Below are the code and all the weights of a small trained network. Each question names an input and a class and asks about switching units off, where a switched-off unit gives its printed mean instead of its output.

import numpy as np


def w(rows, s, z=0):
    codes = np.array(rows[::2]) - 128.0
    scale = np.full(codes.shape[1], s)
    scale[-1] = z or s
    return codes * scale


def f(y):
    return np.maximum(y, 0)


def log_softmax(a):
    a = a - a.max(-1, keepdims=True)
    return a - np.log(np.exp(a).sum(-1, keepdims=True))


def net(x, mask):
    res = np.array(x, float).reshape(1, 3) / 4 @ E
    y = f(res @ A[0][:, :-1].T + A[0][:, -1])
    res = res + np.where(mask, y, B[0][:, -1]) @ B[0][:, :-1]
    return log_softmax(res[-1] @ U[:, :-1].T + U[:, -1])


A, B = {}, {}
E = w([
[243,34,181,87],'x0',
[190,169,249,192],'x1',
[22,87,197,93],'x2',
],0.012)
A[0] = w([
[74,143,182,48,3],'n1',
[160,175,63,213,152],'n2',
[86,222,107,209,72],'n3',
[93,140,104,18,43],'n4',
[226,123,87,125,100],'n5',
[58,255,85,113,27],'n6',
[114,167,234,204,38],'n7',
[83,146,61,215,119],'n8',
[82,110,126,64,76],'n9',
[82,150,103,139,75],'n10',
[148,164,206,148,66],'n11',
[134,115,57,149,100],'n12',
[111,105,85,37,91],'n13',
[143,75,10,155,61],'n14',
[83,123,70,83,131],'n15',
[42,65,180,113,186],'n16',
[173,165,140,210,79],'n17',
[190,29,128,99,107],'n18',
[201,176,11,113,118],'n19',
],0.011,0.0037)
B[0] = w([
[224,173,133,1,177],'n1',
[152,116,160,11,222],'n2',
[101,68,141,118,228],'n3',
[184,156,93,217,188],'n4',
[116,81,163,35,215],'n5',
[76,48,72,117,240],'n6',
[189,148,95,183,224],'n7',
[89,38,158,121,215],'n8',
[168,189,89,134,179],'n9',
[105,105,146,141,176],'n10',
[140,141,92,178,195],'n11',
[142,154,101,121,182],'n12',
[151,101,99,230,204],'n13',
[172,161,105,182,218],'n14',
[212,161,105,137,211],'n15',
[196,184,153,33,228],'n16',
[203,171,36,153,192],'n17',
[66,46,143,159,228],'n18',
[171,210,61,93,247],'n19',
],0.0091,0.012)
U = w([
[155,207,120,51,153],'0',
[167,203,86,252,31],'1',
[114,41,128,129,48],'2',
[136,172,120,124,254],'3',
],0.014,0.0048)

Each question gives the input, the list of numbers given to net, and the class t.
The units are the neurons (one row each of A and B). Each row of codes is followed by its name. A weight is (code - 128) times the scale printed after its matrix; where a second scale follows, it is the last column's (A, B and U).
mask holds one flag per neuron, in row order. A switched-off neuron (its flag False) gives its mean, the last column of its row in B, instead of its output. The means were averaged over made-up inputs and are rounded, as every weight is.
A unit's drop is (log p(t) with every unit on - log p(t) with that unit switched off) / (log p(t) with every unit on - log p(t) with every unit switched off).
The circuit of an input: a set's keep is (log p(t) with only the set's units on - log p(t) with every unit switched off) / (log p(t) with every unit on - log p(t) with every unit switched off). Starting from the 12 units with the biggest drops (on a tie, the unit counted first), units are removed one at a time, each time the one whose removal leaves the highest keep (on an exact tie, the one counted first), for as long as the keep stays at least 0.8.
circuit, biggest first: the units of the circuit, biggest drop first
top k neurons: the k neurons with the biggest drops, biggest first
drop of u: that unit's drop, to one decimal
input [-3,-8,7], class 1: top 3 neurons	[n4 n13 n2]
input [-2,5,3], class 1: circuit, biggest first	[n7]
input [-8,6,3], class 2: circuit, biggest first	[n3 n6]
input [-5,-5,3], class 1: top 2 neurons	[n4 n15]
input [7,4,7], class 0: top 3 neurons	[n16 n1 n6]
input [-8,7,2], class 2: top 2 neurons	[n3 n6]
input [-2,4,2], class 1: top 3 neurons	[n2 n5 n7]
input [7,2,7], class 0: top 3 neurons	[n16 n1 n6]
input [4,-6,8], class 0: top 2 neurons	[n16 n1]
input [-7,-6,5], class 2: top 4 neurons	[n6 n8 n19 n3]
input [5,-3,5], class 0: top 2 neurons	[n16 n6]
input [-1,4,2], class 1: top 3 neurons	[n2 n5 n7]
input [4,0,6], class 0: top 2 neurons	[n16 n1]
input [2,-5,7], class 0: circuit, biggest first	[n16]
input [-8,-4,6], class 2: top 2 neurons	[n6 n8]
input [2,-6,-1], class 1: drop of n11	0.0
input [-4,3,1], class 2: drop of n19	0.2
input [-8,-5,3], class 2: drop of n6	0.6
